Below is a small trained network, with its code and all its weights. Each question gives an input and a target symbol and asks what happens when units are switched off, that is, made to give their printed mean instead of their output.

import numpy as np


def w(rows, s, z=0):
    codes = np.array(rows[::2]) - 128.0
    scale = np.full(codes.shape[1], s)
    scale[-1] = z or s
    return codes * scale


def norm(h):
    return h / np.sqrt((h * h).mean(-1, keepdims=True) + 1e-5)


def f(y):
    return y / 2 * (1 + np.tanh(0.7978845608 * (y + 0.044715 * y**3)))


def softmax(a):
    e = np.exp(a - a.max(-1, keepdims=True))
    return e / e.sum(-1, keepdims=True)


def log_softmax(a):
    a = a - a.max(-1, keepdims=True)
    return a - np.log(np.exp(a).sum(-1, keepdims=True))


def net(x, mask):
    ids = ['ΔΛΞΦΨΩαβγζηθμπστ'.index(c) for c in x.split()]
    T = len(ids)
    res = E[ids] + P[:T]
    u = 0
    for l in range(3):
        r = norm(res)
        for j in range(2):
            rows = slice(2 * j, 2 * j + 2)
            q, k, v = (r @ M[l][rows].T for M in (Q, K, V))
            z = softmax(np.where(np.tri(T) > 0, q @ k.T / 2**0.5, -1e9)) @ v
            o = O[l][rows]
            res = res + np.where(mask[u + j], z, o[:, -1]) @ o[:, :-1]
        u += 2
        y = f(norm(res) @ A[l][:, :-1].T + A[l][:, -1])
        res = res + np.where(mask[u : u + 4], y, B[l][:, -1]) @ B[l][:, :-1]
        u += 4
    return log_softmax(norm(res)[-1] @ U[:, :-1].T + U[:, -1])


Q, K, V, O, A, B = {}, {}, {}, {}, {}, {}
E = w([
[124,108,186,80,113,98],'Δ',
[63,98,128,207,48,145],'Λ',
[132,109,178,85,137,102],'Ξ',
[193,92,108,69,110,161],'Φ',
[141,111,163,86,121,73],'Ψ',
[162,171,230,156,85,160],'Ω',
[70,177,117,78,131,102],'α',
[79,44,121,153,140,168],'β',
[141,148,63,112,77,67],'γ',
[134,228,88,170,176,143],'ζ',
[119,113,179,104,102,92],'η',
[50,114,252,217,194,217],'θ',
[143,125,178,77,124,85],'μ',
[138,44,237,251,196,40],'π',
[113,132,146,152,233,115],'σ',
[129,115,171,94,100,74],'τ',
],0.013)
P = w([
[118,65,241,165,134,1],'0',
[123,85,212,157,132,36],'1',
[123,94,197,147,124,53],'2',
[129,104,184,142,124,71],'3',
[126,107,169,136,128,79],'4',
[124,114,165,127,121,93],'5',
[125,120,156,120,119,107],'6',
[131,129,147,100,118,117],'7',
[130,133,134,102,109,126],'8',
[125,148,115,91,111,140],'9',
[129,146,101,79,109,152],'10',
[129,144,102,75,113,148],'11',
],0.0067)
Q[0] = w([
[114,156,146,217,175,153],'L0H0',
[139,109,173,6,88,69],'L0H0',
[174,148,120,100,189,89],'L0H1',
[138,154,111,138,179,134],'L0H1',
],0.012)
K[0] = w([
[135,93,251,159,152,102],'L0H0',
[128,177,48,50,140,172],'L0H0',
[99,193,91,167,153,107],'L0H1',
[86,151,186,153,141,86],'L0H1',
],0.011)
V[0] = w([
[229,28,179,159,160,131],'L0H0',
[255,139,75,216,105,118],'L0H0',
[184,142,91,72,143,155],'L0H1',
[140,50,162,158,105,164],'L0H1',
],0.0036)
O[0] = w([
[203,3,147,117,82,112,215],'L0H0',
[248,134,73,228,148,140,6],'L0H0',
[152,197,62,91,174,152,89],'L0H1',
[165,80,149,146,149,41,191],'L0H1',
],0.0046,0.0017)
A[0] = w([
[122,118,47,110,100,120,70],'L0N0',
[110,2,112,206,106,202,83],'L0N1',
[95,40,119,172,189,191,4],'L0N2',
[85,90,68,103,129,82,43],'L0N3',
],0.0053,0.002)
B[0] = w([
[80,84,171,164,70,120,100],'L0N0',
[3,66,153,87,126,121,253],'L0N1',
[98,29,139,94,191,119,139],'L0N2',
[109,136,186,42,101,131,126],'L0N3',
],0.005,0.0015)
Q[1] = w([
[59,150,75,226,200,231],'L1H0',
[40,254,141,15,92,38],'L1H0',
[181,82,186,81,59,136],'L1H1',
[133,78,21,172,190,153],'L1H1',
],0.009)
K[1] = w([
[44,75,233,199,163,81],'L1H0',
[89,221,21,74,110,189],'L1H0',
[219,122,254,107,59,201],'L1H1',
[136,2,53,167,204,55],'L1H1',
],0.007)
V[1] = w([
[154,134,181,122,185,221],'L1H0',
[172,122,107,101,46,184],'L1H0',
[92,115,109,89,172,98],'L1H1',
[190,203,140,92,73,253],'L1H1',
],0.0071)
O[1] = w([
[188,116,191,76,152,227,65],'L1H0',
[164,71,36,91,97,191,129],'L1H0',
[97,119,80,124,162,149,160],'L1H1',
[145,97,233,210,113,2,2],'L1H1',
],0.0068,0.0036)
A[1] = w([
[76,197,116,85,91,179,91],'L1N0',
[254,47,86,90,82,211,11],'L1N1',
[55,157,118,250,142,240,50],'L1N2',
[104,55,116,173,39,83,251],'L1N3',
],0.0084,0.003)
B[1] = w([
[97,126,186,174,147,88,163],'L1N0',
[138,219,145,45,96,214,254],'L1N1',
[149,156,245,127,128,189,144],'L1N2',
[139,161,93,150,118,185,204],'L1N3',
],0.011,0.0073)
Q[2] = w([
[127,63,155,47,210,115],'L2H0',
[196,150,101,210,253,248],'L2H0',
[71,123,215,135,178,188],'L2H1',
[133,67,195,207,183,68],'L2H1',
],0.006)
K[2] = w([
[155,79,176,2,188,132],'L2H0',
[90,2,248,225,208,123],'L2H0',
[164,65,229,82,198,127],'L2H1',
[83,136,224,212,213,94],'L2H1',
],0.0062)
V[2] = w([
[188,212,56,150,187,27],'L2H0',
[36,152,123,36,101,27],'L2H0',
[178,2,77,128,13,151],'L2H1',
[124,65,80,125,129,146],'L2H1',
],0.0023)
O[2] = w([
[132,95,88,35,172,99,10],'L2H0',
[253,30,97,186,92,132,253],'L2H0',
[105,136,218,113,139,45,34],'L2H1',
[111,160,146,137,126,72,84],'L2H1',
],0.0037,0.0013)
A[2] = w([
[84,123,255,150,186,227,96],'L2N0',
[155,206,179,109,165,69,163],'L2N1',
[33,137,117,82,186,143,4],'L2N2',
[196,131,186,68,132,95,219],'L2N3',
],0.0062,0.0024)
B[2] = w([
[179,112,3,101,104,120,254],'L2N0',
[94,151,56,241,127,197,201],'L2N1',
[100,196,142,64,119,117,179],'L2N2',
[152,213,122,157,171,173,212],'L2N3',
],0.0064,0.0033)
U = w([
[123,92,213,85,108,85,116],'Δ',
[73,125,116,205,53,193,35],'Λ',
[140,109,178,84,183,93,115],'Ξ',
[150,173,131,65,88,168,153],'Φ',
[174,99,107,87,143,46,170],'Ψ',
[175,146,193,194,65,88,172],'Ω',
[41,185,160,127,131,89,146],'α',
[62,44,92,94,134,153,107],'β',
[134,138,14,161,100,94,123],'γ',
[140,192,84,225,186,175,72],'ζ',
[104,88,184,128,41,103,97],'η',
[98,114,230,161,177,199,59],'θ',
[181,161,166,127,204,76,132],'μ',
[162,70,128,183,172,95,253],'π',
[126,141,54,110,249,142,56],'σ',
[131,96,137,121,61,79,134],'τ',
],0.015,0.0073)

Each question gives the input, a string of symbols that net reads in full, and the target symbol t.
The units are the heads (2 rows each of Q, K, V and O) and the neurons (one row each of A and B). Each row of codes is followed by its name. A weight is (code - 128) times the scale printed after its matrix; where a second scale follows, it is the last column's (O, A, B and U).
mask holds one flag per unit, layer by layer, with each layer's heads first. A switched-off unit (its flag False) gives its mean, the last column of its rows in O or B, instead of its output. The means were averaged over made-up inputs and are rounded, as every weight is.
A unit's drop is (log p(t) with every unit on - log p(t) with that unit switched off) / (log p(t) with every unit on - log p(t) with every unit switched off).
The circuit of an input: a set's keep is (log p(t) with only the set's units on - log p(t) with every unit switched off) / (log p(t) with every unit on - log p(t) with every unit switched off). Starting from the 12 units with the biggest drops (on a tie, the unit counted first), units are removed one at a time, each time the one whose removal leaves the highest keep (on an exact tie, the one counted first), for as long as the keep stays at least 0.8.
circuit, biggest first: the units of the circuit, biggest drop first
unit that matters most: the unit with the biggest drop
k most important neurons: the k neurons with the biggest drops, biggest first
which heads matter: for each layer, one digit per head in row order, 1 if its drop is at least 0.15 and else 0, layers parted by /
drop of u: that unit's drop, to one decimal
input Ψ Ψ Φ σ τ α α α η, target α: circuit, biggest first => [L0H0; L1N1]
input Φ π Λ σ, target σ: unit that matters most => L1H1
input β θ Δ μ, target μ: circuit, biggest first => [L1N1; L2N3]
input π Ω Λ Ψ Ω σ α π α Φ ζ Ξ, target ζ: circuit, biggest first => [L1H1; L1N1; L0H0; L2N1]
input Δ Φ Φ Φ ζ Ξ, target ζ: 2 most important neurons => [L1N1; L2N1]
input Φ γ ζ η, target ζ: which heads matter => 01 / 00 / 00
input α τ β Ψ Ω η β η, target Ω: which heads matter => 00 / 01 / 00
input σ μ σ α Δ β Ψ Λ θ Ξ, target α: which heads matter => 10 / 00 / 00
input Φ θ Φ τ ζ Δ μ Φ Φ Φ θ γ, target γ: which heads matter => 10 / 00 / 00
input ζ τ Δ τ, target ζ: which heads matter => 00 / 00 / 00
input π α β τ η α ζ α μ Ψ γ μ, target γ: which heads matter => 00 / 10 / 00
input μ β Ω Δ Ξ Ξ μ, target Ω: circuit, biggest first => [L1N1; L1H1]
input Ψ Φ Ψ θ Φ α ζ Ψ, target ζ: circuit, biggest first => [L2N1; L1N1; L0H0]
input Φ μ Δ Φ Φ α π Λ Ξ α Δ, target α: unit that matters most => L0H0
input Φ Φ μ Φ μ γ σ, target σ: which heads matter => 00 / 00 / 00
input Ξ Ψ β Ψ, target Ψ: which heads matter => 00 / 11 / 10
input θ τ β π β θ Ψ μ, target μ: which heads matter => 00 / 10 / 10
input Ξ θ π μ Δ, target Δ: which heads matter => 10 / 11 / 10
input σ Ω α α η α θ α Ψ β Ω Ψ, target Ω: 2 most important neurons => [L1N1; L0N1]
input Ψ α α Ω Φ α β Ξ ζ Δ, target ζ: which heads matter => 10 / 00 / 00
input Λ τ Ψ θ Δ, target Δ: 3 most important neurons => [L1N1; L2N0; L2N1]
input μ Ξ α Ω β α Φ Λ η π ζ Δ, target ζ: 3 most important neurons => [L1N1; L2N1; L2N3]
input α Ω α π γ β Ω Ω μ, target Ω: most important neuron => [L2N0]
input β τ τ, target τ: 2 most important neurons => [L1N1; L2N1]
input μ η ζ α α Ξ α Φ μ γ η, target γ: drop of L1H0 => 0.4
input Φ θ ζ Λ Ψ μ Φ Φ α γ η, target γ: drop of L1H1 => 0.1
input Φ θ θ Λ α θ Δ, target α: drop of L0H1 => 0.0
input β γ μ θ Φ Φ π Ψ Φ γ τ μ, target γ: drop of L1H0 => 0.7
input ζ θ π Λ β μ, target ζ: 2 most important neurons => [L2N1; L1N1]
